Here is a tiny trained network, its code and every weight. The questions are about switching its units off for an input and a target symbol, where a switched-off unit gives its printed mean instead of its output.

import numpy as np


def w(rows, s, z=0):
    codes = np.array(rows[::2]) - 128.0
    scale = np.full(codes.shape[1], s)
    scale[-1] = z or s
    return codes * scale


def norm(h):
    return h / np.sqrt((h * h).mean(-1, keepdims=True) + 1e-5)


def f(y):
    return y / 2 * (1 + np.tanh(0.7978845608 * (y + 0.044715 * y**3)))


def softmax(a):
    e = np.exp(a - a.max(-1, keepdims=True))
    return e / e.sum(-1, keepdims=True)


def log_softmax(a):
    a = a - a.max(-1, keepdims=True)
    return a - np.log(np.exp(a).sum(-1, keepdims=True))


def net(x, mask):
    ids = ['ΛΦαβηθμπστ'.index(c) for c in x.split()]
    T = len(ids)
    res = E[ids] + P[:T]
    u = 0
    for l in range(3):
        r = norm(res)
        for j in range(3):
            rows = slice(2 * j, 2 * j + 2)
            q, k, v = (r @ M[l][rows].T for M in (Q, K, V))
            z = softmax(np.where(np.tri(T) > 0, q @ k.T / 2**0.5, -1e9)) @ v
            o = O[l][rows]
            res = res + np.where(mask[u + j], z, o[:, -1]) @ o[:, :-1]
        u += 3
        y = f(norm(res) @ A[l][:, :-1].T + A[l][:, -1])
        res = res + np.where(mask[u : u + 4], y, B[l][:, -1]) @ B[l][:, :-1]
        u += 4
    return log_softmax(norm(res)[-1] @ U[:, :-1].T + U[:, -1])


Q, K, V, O, A, B = {}, {}, {}, {}, {}, {}
E = w([
[100,162,91,161,206,184,153,40,131,131],'Λ',
[129,142,189,201,140,160,42,135,190,185],'Φ',
[187,190,196,172,116,166,156,116,138,78],'α',
[126,130,130,145,144,1,143,118,89,80],'β',
[217,71,131,116,242,135,80,154,105,49],'η',
[90,31,142,172,83,184,101,114,103,89],'θ',
[79,129,105,61,127,176,128,170,221,54],'μ',
[104,127,190,57,160,145,109,139,50,152],'π',
[208,187,73,135,60,152,38,98,124,115],'σ',
[128,45,105,177,89,166,159,133,107,105],'τ',
],0.0046)
P = w([
[160,153,48,81,81,71,160,142,161,231],'0',
[103,163,145,118,117,173,4,79,91,17],'1',
[115,147,158,132,122,166,25,66,91,24],'2',
[114,145,162,159,124,160,48,91,104,33],'3',
[119,133,176,156,132,177,71,89,101,36],'4',
[132,123,182,173,148,198,95,123,108,42],'5',
[155,117,185,164,160,185,115,98,109,39],'6',
[161,111,189,166,162,194,101,118,117,28],'7',
[178,99,202,169,187,220,116,120,137,41],'8',
[183,86,214,161,180,239,131,115,134,44],'9',
[173,92,207,155,178,227,93,140,121,27],'10',
],0.002)
Q[0] = w([
[162,129,101,150,108,187,158,124,211,155],'0.h1',
[117,94,232,194,237,179,50,143,147,3],'0.h1',
[148,112,173,90,154,160,123,124,100,106],'0.h2',
[146,185,101,160,106,31,156,76,89,133],'0.h2',
[208,146,85,186,194,69,83,118,169,135],'0.h3',
[171,95,139,114,185,236,130,178,112,102],'0.h3',
],0.005)
K[0] = w([
[85,117,135,21,155,153,98,112,116,178],'0.h1',
[253,151,77,109,130,74,219,186,142,172],'0.h1',
[151,155,110,171,122,167,159,95,169,118],'0.h2',
[106,72,189,99,144,181,48,142,81,125],'0.h2',
[64,166,61,92,36,132,104,126,169,203],'0.h3',
[146,124,139,174,131,50,188,116,88,103],'0.h3',
],0.0051)
V[0] = w([
[51,120,103,111,116,101,81,121,114,148],'0.h1',
[89,182,162,112,36,145,156,101,134,174],'0.h1',
[120,103,148,105,193,126,117,123,92,162],'0.h2',
[110,123,73,137,103,98,100,129,179,152],'0.h2',
[47,166,124,148,111,2,126,136,117,111],'0.h3',
[161,149,146,124,137,159,136,153,138,115],'0.h3',
],0.0032)
O[0] = w([
[90,103,61,117,122,143,122,180,152,237,147],'0.h1',
[155,226,80,136,45,195,207,146,86,155,23],'0.h1',
[61,108,112,166,220,145,87,151,176,181,154],'0.h2',
[173,94,39,125,75,103,161,157,69,122,1],'0.h2',
[205,44,185,51,99,91,156,4,214,152,172],'0.h3',
[65,186,149,167,131,104,123,165,106,150,119],'0.h3',
],0.0023,0.00098)
A[0] = w([
[220,132,8,205,81,74,177,199,197,255,3],'0.n1',
[44,98,74,205,46,121,54,39,135,115,94],'0.n2',
[40,178,129,158,99,73,122,145,113,172,100],'0.n3',
[102,113,102,143,131,148,82,110,108,145,89],'0.n4',
],0.0023)
B[0] = w([
[172,199,90,135,129,16,226,100,235,112,1],'0.n1',
[201,64,172,194,173,255,150,218,78,106,152],'0.n2',
[189,98,135,82,176,151,153,145,144,153,51],'0.n3',
[110,133,152,152,125,125,161,172,111,136,112],'0.n4',
],0.002,0.00092)
Q[1] = w([
[137,162,62,145,90,108,212,106,165,211],'1.h1',
[142,94,143,126,145,129,69,146,137,63],'1.h1',
[158,84,163,131,187,37,125,80,82,36],'1.h2',
[167,110,67,225,78,140,149,122,254,121],'1.h2',
[141,140,165,150,146,109,96,97,29,170],'1.h3',
[57,163,78,64,76,69,166,160,152,189],'1.h3',
],0.0058)
K[1] = w([
[144,153,172,87,64,145,45,138,81,71],'1.h1',
[132,142,103,139,177,118,163,116,164,175],'1.h1',
[174,15,216,100,175,140,143,56,197,128],'1.h2',
[151,133,58,103,2,154,155,155,87,150],'1.h2',
[105,76,99,106,104,146,179,176,206,72],'1.h3',
[109,127,164,177,120,134,40,107,79,53],'1.h3',
],0.0064)
V[1] = w([
[100,174,41,169,210,191,158,43,136,121],'1.h1',
[91,116,175,79,181,135,121,108,63,19],'1.h1',
[111,188,72,49,132,102,132,171,70,70],'1.h2',
[219,67,206,39,80,192,176,32,130,163],'1.h2',
[172,114,179,194,148,87,127,51,6,199],'1.h3',
[84,176,85,101,146,154,188,85,132,109],'1.h3',
],0.0025)
O[1] = w([
[85,153,70,130,162,172,164,1,116,165,170],'1.h1',
[162,128,65,86,81,160,41,111,90,94,254],'1.h1',
[142,93,209,69,119,146,171,97,125,110,182],'1.h2',
[13,212,123,158,102,146,151,236,42,129,214],'1.h2',
[179,127,167,182,133,115,122,76,9,189,16],'1.h3',
[125,145,65,90,144,176,164,119,139,136,142],'1.h3',
],0.0031,0.00093)
A[1] = w([
[147,159,167,116,107,157,232,133,117,106,143],'1.n1',
[197,123,137,157,178,153,126,144,122,114,96],'1.n2',
[178,161,31,150,72,93,255,125,143,115,4],'1.n3',
[120,98,78,174,110,82,141,62,153,59,124],'1.n4',
],0.0042,0.0024)
B[1] = w([
[52,184,156,188,104,90,75,107,132,75,136],'1.n1',
[128,134,186,112,77,105,97,71,96,125,198],'1.n2',
[120,46,254,140,133,242,128,73,146,124,2],'1.n3',
[172,106,128,127,217,210,72,172,111,99,254],'1.n4',
],0.0033,0.00071)
Q[2] = w([
[115,94,155,151,200,190,97,135,115,4],'2.h1',
[97,157,180,124,147,177,81,122,48,75],'2.h1',
[191,125,142,188,165,191,79,110,157,32],'2.h2',
[133,221,160,70,182,92,105,108,113,132],'2.h2',
[179,134,54,143,119,72,198,119,178,190],'2.h3',
[150,134,85,91,141,2,194,162,122,202],'2.h3',
],0.0059)
K[2] = w([
[184,124,168,164,96,158,182,120,198,208],'2.h1',
[167,133,136,183,83,181,169,138,177,115],'2.h1',
[127,121,99,84,94,139,208,198,107,254],'2.h2',
[106,40,85,164,77,205,83,175,155,119],'2.h2',
[98,212,167,90,162,137,33,90,133,108],'2.h3',
[87,190,147,129,136,170,28,126,102,72],'2.h3',
],0.0059)
V[2] = w([
[81,35,161,109,146,169,158,137,63,110],'2.h1',
[78,159,77,143,173,40,152,169,83,81],'2.h1',
[117,164,122,47,179,152,89,172,95,174],'2.h2',
[96,78,112,143,148,117,208,173,148,181],'2.h2',
[125,135,4,165,42,101,121,160,90,126],'2.h3',
[169,134,109,80,81,51,199,60,106,115],'2.h3',
],0.0037)
O[2] = w([
[125,68,86,125,140,109,214,161,87,112,191],'2.h1',
[110,153,197,128,149,155,141,81,118,12,18],'2.h1',
[84,153,153,51,120,42,159,121,92,163,254],'2.h2',
[72,120,177,152,168,178,77,154,101,105,90],'2.h2',
[69,102,100,140,108,149,3,79,101,90,138],'2.h3',
[136,162,88,144,229,112,71,168,108,84,75],'2.h3',
],0.0039,0.0023)
A[2] = w([
[140,149,178,121,129,251,82,109,132,107,249],'2.n1',
[114,189,89,129,69,198,79,128,66,101,183],'2.n2',
[48,91,130,126,175,27,158,104,182,169,78],'2.n3',
[145,197,119,147,152,173,35,115,185,220,97],'2.n4',
],0.0026,0.0019)
B[2] = w([
[111,144,125,133,63,19,223,156,159,242,250],'2.n1',
[180,108,86,139,114,93,249,201,138,244,204],'2.n2',
[152,133,41,87,228,157,54,202,100,109,119],'2.n3',
[76,194,166,62,194,12,138,124,170,131,119],'2.n4',
],0.0021,0.0019)
U = w([
[92,175,42,154,219,199,177,8,138,174,32],'Λ',
[101,199,226,215,124,129,111,127,207,159,94],'Φ',
[210,243,123,159,34,136,151,86,122,91,103],'α',
[183,133,110,150,229,95,78,170,98,63,142],'β',
[233,42,162,89,162,79,110,42,175,84,95],'η',
[83,37,111,191,63,207,80,120,93,105,92],'θ',
[68,141,69,59,110,162,144,176,253,60,121],'μ',
[59,149,163,47,123,88,156,143,51,179,254],'π',
[179,165,68,144,93,110,42,162,180,245,108],'σ',
[149,53,114,197,98,184,218,198,106,156,90],'τ',
],0.0066,0.0035)

Each question gives the input, a string of symbols that net reads in full, and the target symbol t.
The units are the heads (2 rows each of Q, K, V and O) and the neurons (one row each of A and B). Each row of codes is followed by its name. A weight is (code - 128) times the scale printed after its matrix; where a second scale follows, it is the last column's (O, A, B and U).
mask holds one flag per unit, layer by layer, with each layer's heads first. A switched-off unit (its flag False) gives its mean, the last column of its rows in O or B, instead of its output. The means were averaged over made-up inputs and are rounded, as every weight is.
A unit's drop is (log p(t) with every unit on - log p(t) with that unit switched off) / (log p(t) with every unit on - log p(t) with every unit switched off).
The circuit of an input: a set's keep is (log p(t) with only the set's units on - log p(t) with every unit switched off) / (log p(t) with every unit on - log p(t) with every unit switched off). Starting from the 12 units with the biggest drops (on a tie, the unit counted first), units are removed one at a time, each time the one whose removal leaves the highest keep (on an exact tie, the one counted first), for as long as the keep stays at least 0.8.
circuit, biggest first: the units of the circuit, biggest drop first
most important unit: the unit with the biggest drop
top k neurons: the k neurons with the biggest drops, biggest first
which heads matter: for each layer, one digit per head in row order, 1 if its drop is at least 0.15 and else 0, layers parted by /
drop of u: that unit's drop, to one decimal
input π π π τ, target π: most important unit : 2.h2
input α μ β η β, target α: which heads matter : 101 / 000 / 110
input σ π Φ Λ β π π θ μ μ μ, target σ: top 2 neurons : [1.n3, 0.n1]
input τ π β θ β β π β, target τ: circuit, biggest first : [1.n3, 2.h1, 2.h2]
input θ β τ β α θ μ η Φ π, target θ: which heads matter : 100 / 000 / 011
input α π Φ τ β π, target α: which heads matter : 100 / 000 / 010
input σ Λ π β π β, target σ: circuit, biggest first : [2.h1, 1.n3, 1.h1]
input Φ θ π Φ α, target Φ: circuit, biggest first : [1.h1, 2.h1]
input θ π π μ, target θ: circuit, biggest first : [2.h3, 1.h2]
input μ α π τ θ β θ, target μ: which heads matter : 000 / 001 / 000
input θ Λ Φ π θ η, target θ: which heads matter : 000 / 000 / 011
input α π β, target η: circuit, biggest first : [1.h2, 0.h3]
input τ π μ π σ β β α θ, target τ: circuit, biggest first : [1.n3, 0.n1, 2.h3]
input μ μ β τ π α β, target μ: circuit, biggest first : [1.h3]
input Φ τ μ β σ μ π β π μ η, target Φ: which heads matter : 000 / 110 / 100
input β π α π β, target β: circuit, biggest first : [2.h3, 1.n4]
input π μ π π μ, target π: which heads matter : 000 / 001 / 010
input τ β β π, target τ: circuit, biggest first : [1.n3, 2.h2, 2.h1]
input σ π π β μ α θ β π, target σ: circuit, biggest first : [2.h1, 1.n3, 1.h1]
input π α α π Φ θ, target π: most important unit : 2.h2
input π τ β β, target η: circuit, biggest first : [1.h2, 0.h1]
input σ β π π β β β σ β μ π, target η: circuit, biggest first : [0.h2, 1.h2]
input Φ π β π π η π Φ π σ, target Φ: top 2 neurons : [0.n1, 2.n4]
input η Φ π σ β β θ, target η: circuit, biggest first : [0.h1, 0.h3]
input Φ β τ β η μ π, target Φ: top 2 neurons : [0.n1, 1.n1]
input Φ Λ σ τ μ η π β α β, target Φ: top 2 neurons : [0.n1, 1.n4]
input α π β π, target α: most important unit : 0.h1
input μ π β π Λ β π α μ β, target μ: drop of 1.h2 : 0.1
input θ η θ π μ τ π π, target θ: drop of 0.h1 : 0.1
input μ μ σ μ β α, target μ: drop of 1.h3 : 1.1
